Each row is followed by its group and then its class within the group.
| -27 |  23 |  69 |  36 |   5 |  38 |  -8 | -21 | -34 |  17 |   6 | -14 |  -7 | -22 |  -3 |  -2 | -37 |  28 |  46 | -45 | -16 |   7 |  39 |  17 | -39 |  71 |  31 | -23 |  -4 |	ser.<23>
| -26 |  20 |  -8 |  78 |   4 | -21 |  -6 | -24 | -47 |   0 |   7 |  23 | -28 |  -1 |   0 | -12 |  50 |  37 | -33 |   7 |  -8 |  26 |  31 |  -1 | -82 |  76 |  48 |  -8 |  11 |	Domu.<29>
|  -9 | -41 |  40 |  16 | -21 |  50 |  -6 |  -5 | -11 |  -1 |   6 |  11 |  29 | -19 |  49 |  18 | -15 |  -9 | -19 | -45 |  19 |   0 |  34 |  -1 | -11 |  57 |  31 | -21 |  69 |	kolol.<25>
| -14 |  55 |  12 |  48 |   9 |   7 |  -4 |  -5 |  -6 | -29 |  35 |  20 | -16 |  -8 |   4 | -24 |   2 |  27 | -19 | -11 | -15 |  -3 |  12 |  -1 | -58 |  76 |  45 |  11 |  13 |	Domu.<29>
| -18 |  29 |  51 |  15 |   9 |  25 |   2 | -24 | -31 |  13 |   7 | -18 |  -3 | -15 |  17 |  11 |  10 |  20 |  -3 | -30 | -23 |  10 |  48 |   7 | -15 |  48 |  45 | -33 |   6 |	ser.<23>
| -11 |  21 |   7 |  58 |  21 |  31 |  15 | -28 | -20 |   6 |  23 |   5 | -24 | -21 |  17 | -10 | -17 |  35 | -37 | -33 |  35 |  10 | -46 |  12 | -51 |  69 |  11 | -28 |  36 |	Domu.<29>
| -19 |  35 |  12 |  57 |   1 |  20 | -17 |  -4 |   2 |   0 |  41 |  20 | -30 |  -4 |  17 | -20 | -23 |  43 | -14 |  -2 |  24 |  -3 |  18 |   8 | -70 |  56 |  19 | -15 |  27 |	Domu.<29>
| -35 |  30 |   6 |  75 |  22 |   2 |  -2 |   3 | -25 | -11 |  26 |  -5 | -25 | -10 |  -3 |  -8 |  11 |  44 | -20 | -10 |  13 |  11 |  11 | -13 | -58 |  68 |  22 | -14 |   9 |	Domu.<29>
| -13 | -16 |   0 |  33 | -22 |  29 |  -4 |   5 | -29 |  10 |   3 |   8 |  17 | -14 |  33 |   0 |  13 |  -5 | -38 | -34 |  14 |  11 |  -4 |  -7 | -30 |  58 |  47 | -25 |  61 |	kolol.<25>
|  -9 |   2 |  22 |  16 | -21 |  25 | -15 |  12 | -17 |  13 |  18 |   3 |   1 |  -7 |  29 |   9 |  14 |  -4 | -31 | -26 |   3 |   4 |  35 |  -1 | -21 |  46 |  58 | -30 |  42 |	kolol.<25>
| -25 |  -1 |  32 |  20 | -33 |  19 | -14 | -53 | -31 |  17 |  10 |  -8 | -14 |  -8 |   9 | -36 |  -3 |  -9 |  22 | -18 | -12 |   1 |  40 |   4 | -49 |  28 |  35 | -24 |  26 |	ser.<23>
| -24 |  46 |   7 |  46 |  25 |  -1 |  -6 |  -8 | -26 | -15 |  34 |  36 | -28 |  -7 |  -8 |  -9 |  14 |  40 | -22 |  15 |  -3 |   5 |  17 |  -6 | -60 |  83 |  49 | -19 |  13 |	Domu.<31>
| -22 |  39 |  22 |  58 |  31 |   8 |  14 | -11 | -34 |  -5 |  23 |   2 | -11 |  -3 |  17 |  14 |  23 |  42 | -16 |  13 |  -2 |  21 |  30 | -17 | -36 |  57 |  39 | -17 |  18 |	Domu.<31>
| -19 |  33 |  78 |  25 |   0 |  58 |   4 | -61 | -26 |  28 |  21 | -23 | -16 | -22 |  18 | -15 | -32 |   1 |  16 | -29 |   4 | -13 |  60 |  21 | -39 |  40 |  24 | -17 |  12 |	ser.<23>
|  -3 | -13 |   2 |  27 | -11 |  12 |  -9 |  31 |  -3 |   8 |   9 |  25 | -21 |   8 |  30 |  28 |   7 |   9 | -45 |  -1 |  12 |  -2 |  22 |  -1 | -33 |  14 |   5 |  -6 |  33 |	kolol.<27>
| -21 |  46 |  31 |  68 |  23 |  15 |   1 |  -3 | -25 |  -7 |  30 |   8 | -19 | -12 |   9 |  -3 | -10 |  36 | -21 | -18 |   7 |   2 |  13 |   2 | -63 |  85 |  33 | -26 |  10 |	Domu.<29>
|  -1 | -28 |   8 |  13 | -25 |  11 | -24 |  24 |  -7 | -35 |  21 |   6 |  17 | -14 |  44 |  11 | -25 |  -2 | -13 |  10 |  34 |  20 |  -8 | -23 |  -7 | -11 |  26 | -24 |  52 |	kolol.<25>
| -23 | -21 |  -4 |  14 | -24 | -21 | -29 |  66 | -30 |  16 |  13 |  27 |  31 |  -2 |  42 |  62 |  25 |  11 | -42 | -26 |  21 |   3 |  34 | -31 |  -1 |  14 |  44 | -17 |  40 |	kolol.<27>
|  -8 | -17 |  30 |  30 |  -6 |  25 | -11 |  23 | -18 |   0 |  20 |   6 |  14 |   0 |  41 |  23 | -17 |  13 | -47 | -12 |  35 |   9 |  -1 |  -6 | -15 |  40 |  38 | -26 |  72 |	kolol.<25>
| -28 |   3 |  50 |  31 | -23 |  41 |  -7 | -20 | -30 |  28 |   3 | -20 | -11 | -24 |  19 | -21 | -32 |   1 |  12 | -35 |   0 |  -1 |  43 |  13 | -46 |  57 |  57 | -38 |  21 |	ser.<23>
| -26 |  31 |  44 |  25 |  -1 |  41 |  -1 | -34 | -34 |  37 |   2 | -20 |  -8 | -16 | -42 |  -6 | -10 |  12 |   7 | -43 | -27 |  12 |  45 |  24 |  -2 |  56 |  57 | -31 |   4 |	ser.<23>
| -34 |  46 |  32 |  40 |  29 |  20 |  -3 |   7 | -15 |  -5 |  17 |  -5 |  -6 |  12 |  16 |  -3 | -19 |  32 | -17 |  -2 |  11 |   6 |  27 |  18 | -44 |  68 |  42 | -29 |  19 |	Domu.<29>
| -19 |  37 |  15 |  58 |  23 |  15 |  15 | -20 | -35 |  -6 |  13 |  -1 | -23 |  -1 |  22 |   8 |  15 |  32 | -36 |  -7 |  11 |   7 |  16 |   3 | -57 |  72 |  35 | -16 |   4 |	Domu.<29>
| -20 |  20 |  46 |  31 | -29 |  57 | -15 | -25 | -11 |  25 |  15 |  -1 |  -1 | -17 |   5 | -19 | -37 |   4 |  13 | -49 |  -8 | -11 |  46 |  11 | -40 |  70 |  38 | -28 |  23 |	ser.<23>
|   7 |  -5 |  26 |  19 | -27 |  28 | -16 |  25 |  -6 | -16 |   6 |  15 |  19 | -19 |  51 |  21 | -51 |  -1 | -11 | -10 |  51 |   4 |   0 | -12 |  -7 |  35 |  11 | -28 |  69 |	kolol.<25>
